Below are the code and all the weights of a small trained network. Each question names an input and a class and asks about switching units off, where a switched-off unit gives its printed mean instead of its output.

import numpy as np


def w(rows, s, z=0):
    codes = np.array(rows[::2]) - 128.0
    scale = np.full(codes.shape[1], s)
    scale[-1] = z or s
    return codes * scale


def f(y):
    return np.maximum(y, 0)


def log_softmax(a):
    a = a - a.max(-1, keepdims=True)
    return a - np.log(np.exp(a).sum(-1, keepdims=True))


def net(x, mask):
    res = np.array(x, float).reshape(1, 3) / 4 @ E
    y = f(res @ A[0][:, :-1].T + A[0][:, -1])
    res = res + np.where(mask, y, B[0][:, -1]) @ B[0][:, :-1]
    return log_softmax(res[-1] @ U[:, :-1].T + U[:, -1])


A, B = {}, {}
E = w([
[55,212,232,190,137,172,34,243,148],'x0',
[54,64,181,66,255,81,238,224,121],'x1',
[30,182,19,163,69,40,137,137,31],'x2',
],0.0076)
A[0] = w([
[165,161,118,151,111,151,87,79,154,149],'neuron 0',
[142,183,109,180,63,128,56,31,149,73],'neuron 1',
[84,89,149,74,206,72,194,204,124,90],'neuron 2',
[254,71,214,78,165,221,132,129,214,95],'neuron 3',
[180,162,111,173,82,140,72,96,135,90],'neuron 4',
[73,77,144,49,186,83,182,194,109,97],'neuron 5',
[53,74,161,58,190,59,213,200,105,90],'neuron 6',
[59,183,72,183,85,28,155,142,29,79],'neuron 7',
[97,159,186,167,96,197,96,211,137,91],'neuron 8',
[39,227,192,195,162,163,53,205,136,88],'neuron 9',
[184,160,113,135,113,145,81,97,118,232],'neuron 10',
[184,81,161,146,144,203,81,97,197,94],'neuron 11',
[209,40,55,63,127,64,188,39,124,93],'neuron 12',
[13,187,34,158,68,25,129,141,14,123],'neuron 13',
[164,174,75,167,72,176,71,87,112,96],'neuron 14',
[191,168,102,141,35,186,83,86,88,81],'neuron 15',
[90,145,166,175,135,130,70,193,124,161],'neuron 16',
[45,101,158,78,171,101,196,170,124,76],'neuron 17',
[204,65,66,84,109,103,219,64,93,114],'neuron 18',
[115,111,153,82,161,107,155,168,97,249],'neuron 19',
[125,82,76,104,126,135,183,49,110,131],'neuron 20',
],0.0072,0.012)
B[0] = w([
[108,171,107,150,154,168,146,106,93,198],'neuron 0',
[184,132,126,176,185,114,163,82,94,203],'neuron 1',
[170,151,122,185,156,108,160,47,108,195],'neuron 2',
[219,114,206,47,147,212,111,133,173,219],'neuron 3',
[167,149,138,175,152,140,153,85,101,183],'neuron 4',
[164,144,100,179,183,143,122,85,106,192],'neuron 5',
[169,172,124,179,174,119,130,73,99,206],'neuron 6',
[213,66,254,53,171,162,108,102,191,203],'neuron 7',
[128,69,155,156,78,65,65,162,111,181],'neuron 8',
[115,6,116,163,40,62,61,186,33,218],'neuron 9',
[24,193,45,120,129,180,190,109,125,254],'neuron 10',
[203,106,210,92,150,170,128,100,157,179],'neuron 11',
[113,41,128,163,33,51,42,199,68,218],'neuron 12',
[205,112,237,26,150,234,127,120,178,251],'neuron 13',
[163,163,139,174,182,116,162,63,107,203],'neuron 14',
[186,116,94,211,202,116,168,86,127,202],'neuron 15',
[83,110,84,132,87,141,82,166,91,207],'neuron 16',
[179,119,147,208,176,113,141,75,130,177],'neuron 17',
[68,78,140,155,65,101,67,179,73,213],'neuron 18',
[49,212,54,122,126,204,190,137,98,241],'neuron 19',
[127,86,94,133,71,133,77,168,86,190],'neuron 20',
],0.008,0.012)
U = w([
[146,151,107,225,176,130,158,82,108,92],'0',
[122,78,122,161,52,109,74,185,93,109],'1',
[165,116,190,7,148,162,129,123,145,114],'2',
[67,205,39,75,101,164,192,150,122,252],'3',
[128,150,110,111,122,68,124,142,170,99],'4',
[115,144,125,120,113,71,150,133,184,100],'5',
[123,135,127,116,128,76,148,140,163,98],'6',
],0.014,0.011)

Each question gives the input, the list of numbers given to net, and the class t.
The units are the neurons (one row each of A and B). Each row of codes is followed by its name. A weight is (code - 128) times the scale printed after its matrix; where a second scale follows, it is the last column's (A, B and U).
mask holds one flag per neuron, in row order. A switched-off neuron (its flag False) gives its mean, the last column of its row in B, instead of its output. The means were averaged over made-up inputs and are rounded, as every weight is.
A unit's drop is (log p(t) with every unit on - log p(t) with that unit switched off) / (log p(t) with every unit on - log p(t) with every unit switched off).
The circuit of an input: a set's keep is (log p(t) with only the set's units on - log p(t) with every unit switched off) / (log p(t) with every unit on - log p(t) with every unit switched off). Starting from the 12 units with the biggest drops (on a tie, the unit counted first), units are removed one at a time, each time the one whose removal leaves the highest keep (on an exact tie, the one counted first), for as long as the keep stays at least 0.8.
circuit, biggest first: the units of the circuit, biggest drop first
k most important neurons: the k neurons with the biggest drops, biggest first
drop when u is switched off: that unit's drop, to one decimal
input [-7,-3,-6], class 1: circuit, biggest first -> neuron 12
input [-5,0,6], class 2: 3 most important neurons -> neuron 13; neuron 7; neuron 9
input [-8,-6,6], class 1: 2 most important neurons -> neuron 12; neuron 18
input [-7,2,7], class 1: 3 most important neurons -> neuron 12; neuron 18; neuron 20
input [0,7,-7], class 0: 3 most important neurons -> neuron 13; neuron 2; neuron 6
input [4,8,-8], class 0: 2 most important neurons -> neuron 13; neuron 2
input [8,8,-5], class 0: 2 most important neurons -> neuron 2; neuron 6
input [0,1,4], class 2: 3 most important neurons -> neuron 13; neuron 7; neuron 10
input [-2,-4,-5], class 2: 2 most important neurons -> neuron 3; neuron 11
input [-2,3,2], class 3: 4 most important neurons -> neuron 15; neuron 19; neuron 1; neuron 14
input [4,-1,0], class 1: 2 most important neurons -> neuron 9; neuron 8
input [-8,4,7], class 1: 3 most important neurons -> neuron 12; neuron 18; neuron 20
input [-7,-3,8], class 2: 3 most important neurons -> neuron 13; neuron 7; neuron 9
input [7,5,4], class 1: most important neuron -> neuron 9
input [-3,3,5], class 2: 2 most important neurons -> neuron 13; neuron 7
input [-6,-4,7], class 2: drop when neuron 7 is switched off -> 0.6
input [-8,0,-6], class 1: drop when neuron 12 is switched off -> 0.4
input [1,-6,8], class 2: drop when neuron 7 is switched off -> 0.4
input [-7,8,-5], class 0: drop when neuron 6 is switched off -> 0.2
